Below are the code and all the weights of a small trained network. Each question names an input and a class and asks about switching units off, where a switched-off unit gives its printed mean instead of its output.

import numpy as np


def w(rows, s, z=0):
    codes = np.array(rows[::2]) - 128.0
    scale = np.full(codes.shape[1], s)
    scale[-1] = z or s
    return codes * scale


def f(y):
    return np.maximum(y, 0)


def log_softmax(a):
    a = a - a.max(-1, keepdims=True)
    return a - np.log(np.exp(a).sum(-1, keepdims=True))


def net(x, mask):
    res = np.array(x, float).reshape(1, 6) / 4 @ E
    y = f(res @ A[0][:, :-1].T + A[0][:, -1])
    res = res + np.where(mask, y, B[0][:, -1]) @ B[0][:, :-1]
    return log_softmax(res[-1] @ U[:, :-1].T + U[:, -1])


A, B = {}, {}
E = w([
[158,150,99,124,153,119,87,145,144,127],'x0',
[106,139,4,51,36,127,157,125,158,155],'x1',
[151,127,89,125,158,101,89,148,143,127],'x2',
[124,211,108,126,123,44,159,126,18,166],'x3',
[242,108,153,62,152,118,239,146,141,148],'x4',
[115,108,129,134,113,118,148,132,119,115],'x5',
],0.015)
A[0] = w([
[37,108,123,220,199,182,55,60,130,85,254],'n1',
[166,76,138,32,157,63,171,105,116,106,149],'n2',
[118,41,65,94,18,189,106,135,233,120,177],'n3',
[174,161,188,225,197,112,152,160,88,119,185],'n4',
[33,191,97,148,72,98,17,68,29,161,165],'n5',
[187,40,172,203,194,215,95,106,147,6,242],'n6',
[128,111,206,131,144,25,121,166,71,158,124],'n7',
[82,116,59,113,53,181,91,144,180,141,215],'n8',
[254,41,144,96,153,167,180,131,183,152,159],'n9',
[88,177,36,143,83,89,150,133,48,224,139],'n10',
[170,194,190,196,138,47,135,130,26,199,174],'n11',
[190,163,60,32,110,111,216,97,116,177,97],'n12',
[187,186,97,144,97,92,160,115,72,156,122],'n13',
],0.0087,0.0067)
B[0] = w([
[165,17,99,240,122,77,119,69,163,59,241],'n1',
[172,174,171,124,159,135,142,123,134,109,188],'n2',
[121,198,108,180,62,168,149,153,214,187,243],'n3',
[102,120,84,127,222,152,107,151,61,134,226],'n4',
[102,129,49,125,59,85,145,140,128,131,244],'n5',
[155,41,194,133,175,130,163,114,147,126,253],'n6',
[133,191,110,125,196,128,112,125,70,121,190],'n7',
[121,173,108,157,85,115,116,113,196,153,217],'n8',
[115,140,144,101,199,206,197,177,111,101,238],'n9',
[130,98,126,90,84,53,111,106,128,105,216],'n10',
[103,118,131,137,160,108,80,104,67,131,236],'n11',
[248,139,181,151,96,131,136,101,155,65,216],'n12',
[162,114,153,120,133,100,127,93,94,101,182],'n13',
],0.012,0.02)
U = w([
[226,69,187,166,119,82,142,36,177,72,239],'0',
[108,59,189,77,209,208,179,171,155,157,119],'1',
[59,96,42,166,139,115,91,107,49,121,108],'2',
[144,178,168,79,189,140,120,126,27,158,233],'3',
[58,144,120,166,85,151,75,108,243,255,169],'4',
[157,209,126,94,108,215,208,190,189,168,2],'5',
[95,141,81,40,42,39,118,105,145,164,6],'6',
],0.0087,0.0016)

Each question gives the input, the list of numbers given to net, and the class t.
The units are the neurons (one row each of A and B). Each row of codes is followed by its name. A weight is (code - 128) times the scale printed after its matrix; where a second scale follows, it is the last column's (A, B and U).
mask holds one flag per neuron, in row order. A switched-off neuron (its flag False) gives its mean, the last column of its row in B, instead of its output. The means were averaged over made-up inputs and are rounded, as every weight is.
A unit's drop is (log p(t) with every unit on - log p(t) with that unit switched off) / (log p(t) with every unit on - log p(t) with every unit switched off).
The circuit of an input: a set's keep is (log p(t) with only the set's units on - log p(t) with every unit switched off) / (log p(t) with every unit on - log p(t) with every unit switched off). Starting from the 12 units with the biggest drops (on a tie, the unit counted first), units are removed one at a time, each time the one whose removal leaves the highest keep (on an exact tie, the one counted first), for as long as the keep stays at least 0.8.
circuit, biggest first: the units of the circuit, biggest drop first
k most important neurons: the k neurons with the biggest drops, biggest first
drop of u: that unit's drop, to one decimal
input [-6,-2,8,0,7,6], class 1: circuit, biggest first : [n9]
input [-6,4,-6,0,1,-3], class 5: 2 most important neurons : [n1, n6]
input [-8,7,-2,8,0,-2], class 6: 4 most important neurons : [n5, n1, n6, n10]
input [2,-3,4,8,0,5], class 2: 2 most important neurons : [n5, n9]
input [-6,-7,6,1,7,-8], class 3: 2 most important neurons : [n7, n11]
input [5,8,5,1,-4,-2], class 6: 2 most important neurons : [n10, n5]
input [-2,-5,-3,0,6,-7], class 1: 2 most important neurons : [n9, n6]
input [8,1,-1,-7,-3,-2], class 4: 2 most important neurons : [n3, n12]
input [5,6,5,0,-1,1], class 4: 2 most important neurons : [n3, n8]
input [5,-8,7,1,8,1], class 3: drop of n4 : 0.1
input [7,-1,3,-1,7,-3], class 1: drop of n9 : 0.3
input [5,-1,2,6,7,-8], class 3: drop of n1 : 0.2
input [2,-8,3,1,2,-5], class 3: 3 most important neurons : [n7, n11, n4]
input [0,-4,7,-8,2,-2], class 1: circuit, biggest first : [n9]
input [4,6,2,-1,8,4], class 5: 2 most important neurons : [n9, n1]
